Here is a tiny trained network, its code and every weight. The questions are about switching its units off for an input and a target symbol, where a switched-off unit gives its printed mean instead of its output.

import numpy as np


def w(rows, s, z=0):
    codes = np.array(rows[::2]) - 128.0
    scale = np.full(codes.shape[1], s)
    scale[-1] = z or s
    return codes * scale


def f(y):
    return np.maximum(y, 0)


def softmax(a):
    e = np.exp(a - a.max(-1, keepdims=True))
    return e / e.sum(-1, keepdims=True)


def log_softmax(a):
    a = a - a.max(-1, keepdims=True)
    return a - np.log(np.exp(a).sum(-1, keepdims=True))


def net(x, mask):
    ids = ['Ξεηθλμπσψ'.index(c) for c in x.split()]
    T = len(ids)
    res = E[ids] + P[:T]
    u = 0
    for l in range(3):
        r = res
        for j in range(3):
            rows = slice(2 * j, 2 * j + 2)
            q, k, v = (r @ M[l][rows].T for M in (Q, K, V))
            z = softmax(np.where(np.tri(T) > 0, q @ k.T / 2**0.5, -1e9)) @ v
            o = O[l][rows]
            res = res + np.where(mask[u + j], z, o[:, -1]) @ o[:, :-1]
        u += 3
        y = f(res @ A[l][:, :-1].T + A[l][:, -1])
        res = res + np.where(mask[u : u + 4], y, B[l][:, -1]) @ B[l][:, :-1]
        u += 4
    return log_softmax(res[-1] @ U[:, :-1].T + U[:, -1])


Q, K, V, O, A, B = {}, {}, {}, {}, {}, {}
E = w([
[87,60,33,102,152,164,164,170,192],'Ξ',
[150,179,144,132,72,247,85,75,142],'ε',
[163,114,150,140,106,200,91,135,66],'η',
[137,96,55,147,146,130,138,66,132],'θ',
[134,102,199,164,90,119,203,203,120],'λ',
[88,16,168,151,54,203,110,5,150],'μ',
[136,150,145,153,73,150,173,77,171],'π',
[153,150,168,140,164,158,125,111,116],'σ',
[113,113,164,100,105,116,90,86,147],'ψ',
],0.021)
P = w([
[71,133,233,255,108,141,15,172,190],'0',
[173,139,46,135,115,117,116,101,166],'1',
[158,146,82,144,126,115,141,103,131],'2',
[164,151,80,161,119,102,159,110,135],'3',
[157,140,99,154,128,134,187,103,139],'4',
[140,141,127,144,134,130,178,123,140],'5',
[157,142,113,149,126,118,152,110,127],'6',
[137,162,124,111,110,105,82,86,79],'7',
],0.0076)
Q[0] = w([
[157,140,102,120,146,218,187,142,105],'0.h0',
[89,96,105,206,164,250,92,126,97],'0.h0',
[40,150,157,105,145,38,122,117,129],'0.h1',
[35,167,95,64,212,113,129,123,161],'0.h1',
[51,225,164,230,100,118,139,84,57],'0.h2',
[3,120,66,66,189,88,131,206,131],'0.h2',
],0.0067)
K[0] = w([
[76,94,238,209,227,45,150,63,231],'0.h0',
[121,81,140,198,149,179,142,56,160],'0.h0',
[150,159,79,166,181,79,181,138,48],'0.h1',
[168,126,56,33,172,234,196,138,100],'0.h1',
[132,136,253,188,120,34,129,27,72],'0.h2',
[97,167,38,2,224,154,63,73,65],'0.h2',
],0.0065)
V[0] = w([
[147,117,165,137,78,144,153,25,79],'0.h0',
[106,148,31,202,151,106,88,115,85],'0.h0',
[100,126,132,118,183,124,80,101,170],'0.h1',
[255,109,69,150,48,171,224,61,229],'0.h1',
[164,207,176,130,124,177,113,92,160],'0.h2',
[136,98,165,138,52,143,217,161,185],'0.h2',
],0.0057)
O[0] = w([
[112,133,195,110,107,124,76,71,95,218],'0.h0',
[139,71,106,122,142,148,92,57,132,95],'0.h0',
[203,139,254,76,212,88,143,112,72,140],'0.h1',
[53,179,73,101,195,112,103,141,105,231],'0.h1',
[141,106,160,62,190,210,110,174,199,178],'0.h2',
[70,128,150,26,119,96,105,114,139,254],'0.h2',
],0.0076,0.0061)
A[0] = w([
[209,53,82,1,144,119,135,92,225,79],'0.n0',
[43,87,105,145,92,131,203,103,161,69],'0.n1',
[116,109,154,64,87,82,137,38,139,253],'0.n2',
[124,122,99,161,161,109,98,43,201,56],'0.n3',
],0.0065,0.0037)
B[0] = w([
[106,128,213,182,123,114,111,150,94,167],'0.n0',
[143,115,108,50,99,82,71,104,131,171],'0.n1',
[97,152,93,148,172,5,172,163,120,255],'0.n2',
[55,139,147,151,146,232,167,113,47,163],'0.n3',
],0.012,0.0082)
Q[1] = w([
[198,111,180,79,162,253,86,82,226],'1.h0',
[48,91,157,30,180,129,224,195,147],'1.h0',
[51,112,115,121,48,130,59,33,142],'1.h1',
[79,148,154,48,85,45,189,140,132],'1.h1',
[104,152,85,193,214,57,15,211,56],'1.h2',
[238,52,129,224,5,39,188,147,188],'1.h2',
],0.0053)
K[1] = w([
[148,184,112,121,213,94,27,1,125],'1.h0',
[162,103,139,104,87,85,190,190,141],'1.h0',
[101,127,156,166,93,101,89,84,216],'1.h1',
[119,129,152,104,88,63,147,153,156],'1.h1',
[101,107,143,173,128,201,164,116,130],'1.h2',
[161,216,53,73,137,70,108,49,58],'1.h2',
],0.0079)
V[1] = w([
[99,104,188,77,58,99,159,109,95],'1.h0',
[112,140,76,80,137,122,2,64,144],'1.h0',
[153,67,16,130,24,78,121,136,82],'1.h1',
[217,89,148,131,98,60,62,19,111],'1.h1',
[99,175,233,97,197,239,199,175,120],'1.h2',
[184,41,146,151,150,62,134,161,165],'1.h2',
],0.006)
O[1] = w([
[133,134,144,131,70,85,143,78,123,198],'1.h0',
[53,94,168,127,125,134,121,163,181,74],'1.h0',
[147,103,103,163,144,165,50,90,71,49],'1.h1',
[88,85,227,32,226,235,151,186,159,98],'1.h1',
[150,48,162,100,92,144,214,119,255,255],'1.h2',
[163,140,78,93,125,85,154,145,116,103],'1.h2',
],0.0079,0.0078)
A[1] = w([
[254,213,96,199,45,119,118,104,173,23],'1.n0',
[174,166,206,147,159,143,64,65,143,237],'1.n1',
[171,48,147,33,95,137,15,137,119,201],'1.n2',
[91,198,160,181,145,128,56,152,34,252],'1.n3',
],0.0052,0.0016)
B[1] = w([
[101,150,125,23,219,129,147,86,28,244],'1.n0',
[16,1,199,117,175,82,196,157,155,222],'1.n1',
[108,187,101,147,74,124,231,124,111,176],'1.n2',
[133,110,39,101,114,169,197,88,211,252],'1.n3',
],0.0091,0.0029)
Q[2] = w([
[136,86,142,122,145,45,155,130,99],'2.h0',
[52,69,95,146,254,155,223,117,141],'2.h0',
[207,110,97,169,130,152,54,170,94],'2.h1',
[58,126,89,188,22,93,169,150,181],'2.h1',
[175,94,143,81,90,94,111,47,175],'2.h2',
[153,121,162,211,28,164,87,112,63],'2.h2',
],0.0062)
K[2] = w([
[75,83,115,149,88,138,121,97,166],'2.h0',
[107,133,135,93,113,133,96,57,109],'2.h0',
[136,123,93,91,138,116,111,70,119],'2.h1',
[138,144,143,247,102,118,85,129,130],'2.h1',
[123,141,159,136,139,125,93,111,148],'2.h2',
[136,135,129,86,116,109,145,127,94],'2.h2',
],0.012)
V[2] = w([
[177,202,52,206,159,102,136,240,137],'2.h0',
[161,123,69,109,47,94,248,217,223],'2.h0',
[56,124,195,223,27,144,80,227,73],'2.h1',
[91,164,155,120,104,101,113,192,254],'2.h1',
[87,79,71,196,162,175,76,183,172],'2.h2',
[164,150,142,75,207,59,84,177,98],'2.h2',
],0.005)
O[2] = w([
[149,47,181,126,97,38,203,175,165,18],'2.h0',
[196,97,106,153,126,150,130,151,152,193],'2.h0',
[187,194,169,85,140,58,75,192,2,139],'2.h1',
[136,110,128,194,157,158,70,174,126,253],'2.h1',
[58,70,140,112,106,119,122,182,71,107],'2.h2',
[21,187,127,28,202,159,120,160,172,77],'2.h2',
],0.0071,0.015)
A[2] = w([
[141,99,85,127,120,168,139,152,147,4],'2.n0',
[97,172,114,55,166,170,254,130,132,132],'2.n1',
[111,157,130,146,238,106,110,88,93,137],'2.n2',
[116,86,123,146,174,150,137,110,183,75],'2.n3',
],0.008,0.0031)
B[2] = w([
[84,143,196,54,74,133,132,82,103,164],'2.n0',
[148,2,175,96,69,50,24,63,154,230],'2.n1',
[151,130,123,57,145,129,141,174,162,255],'2.n2',
[49,122,61,76,123,147,162,65,123,216],'2.n3',
],0.0086)
U = w([
[91,55,54,77,38,77,142,211,178,16],'Ξ',
[159,103,147,143,53,147,99,90,164,78],'ε',
[165,130,150,55,57,131,227,183,85,253],'η',
[52,134,159,152,115,105,220,57,103,36],'θ',
[195,180,106,141,66,60,173,67,201,178],'λ',
[93,186,134,100,103,147,88,80,185,69],'μ',
[98,183,130,175,126,34,173,162,245,190],'π',
[172,108,68,117,198,139,253,88,205,155],'σ',
[169,63,157,89,195,66,173,160,207,132],'ψ',
],0.0053,0.0037)

Each question gives the input, a string of symbols that net reads in full, and the target symbol t.
The units are the heads (2 rows each of Q, K, V and O) and the neurons (one row each of A and B). Each row of codes is followed by its name. A weight is (code - 128) times the scale printed after its matrix; where a second scale follows, it is the last column's (O, A, B and U).
mask holds one flag per unit, layer by layer, with each layer's heads first. A switched-off unit (its flag False) gives its mean, the last column of its rows in O or B, instead of its output. The means were averaged over made-up inputs and are rounded, as every weight is.
A unit's drop is (log p(t) with every unit on - log p(t) with that unit switched off) / (log p(t) with every unit on - log p(t) with every unit switched off).
The circuit of an input: a set's keep is (log p(t) with only the set's units on - log p(t) with every unit switched off) / (log p(t) with every unit on - log p(t) with every unit switched off). Starting from the 12 units with the biggest drops (on a tie, the unit counted first), units are removed one at a time, each time the one whose removal leaves the highest keep (on an exact tie, the one counted first), for as long as the keep stays at least 0.8.
circuit, biggest first: the units of the circuit, biggest drop first
top k neurons: the k neurons with the biggest drops, biggest first
top k neurons in layer l: the k neurons of layer l with the biggest drops, biggest first
input θ λ θ, target θ: circuit, biggest first	(0.n3; 0.h0; 0.n0)
input η σ η, target η: top neuron in layer 2	(2.n1)
input λ ε θ σ, target λ: circuit, biggest first	(1.h0; 1.h1; 0.h0)
input λ λ ε, target λ: circuit, biggest first	(1.h1; 0.h0)
input μ ε σ ψ σ σ σ, target μ: circuit, biggest first	(2.h0; 0.h0)
input Ξ π λ η σ ε ψ, target π: circuit, biggest first	(0.n2; 2.n1)
input θ θ σ, target θ: top 4 neurons	(0.n3; 0.n2; 1.n1; 2.n3)
input μ η θ, target μ: circuit, biggest first	(2.h0; 0.h0)
input ψ σ π λ Ξ λ η σ, target ψ: top 2 neurons	(2.n1; 1.n0)
input μ η ψ θ π η, target μ: circuit, biggest first	(2.h0; 1.h1)
input θ μ ε θ ε ε η μ, target θ: circuit, biggest first	(0.n2; 0.n3)
input ψ μ η ψ η λ ε σ, target ψ: circuit, biggest first	(2.n2; 0.h1; 1.n1; 1.h1)
input θ η π θ, target θ: circuit, biggest first	(0.n3; 2.h0; 1.h2)
input ψ π λ ε μ λ, target λ: top 2 neurons in layer 0	(0.n2; 0.n1)
input σ ε σ, target σ: top 3 neurons	(2.n3; 0.n2; 0.n1)
input σ μ ψ, target σ: top 2 neurons in layer 0	(0.n2; 0.n1)
input μ ψ λ Ξ σ σ π, target μ: circuit, biggest first	(2.h0)
input λ θ η θ σ θ θ ψ, target λ: circuit, biggest first	(1.h0; 1.h1; 0.h0; 0.h1)
input η η λ σ, target η: top 2 neurons	(0.n2; 1.n0)
input μ ε π, target μ: top neuron	(0.n1)
input η σ λ θ σ, target η: top 2 neurons in layer 0	(0.n2; 0.n1)
input π ε ψ ε μ π, target π: top 2 neurons in layer 2	(2.n1; 2.n3)
input η π η π λ ψ ε, target η: top 3 neurons in layer 1	(1.n0; 1.n3; 1.n1)
input π ψ π π η μ π, target π: top 2 neurons	(0.n2; 1.n0)
input π σ π η η π ψ, target π: top 2 neurons	(0.n2; 2.n1)
input ε ψ λ σ η, target ε: top 2 neurons in layer 2	(2.n2; 2.n3)
input ε η ψ, target ε: top neuron	(0.n2)
input μ η Ξ, target μ: top 2 neurons in layer 0	(0.n1; 0.n3)
input ε ε θ λ ψ ψ, target ε: top 2 neurons in layer 1	(1.n1; 1.n0)
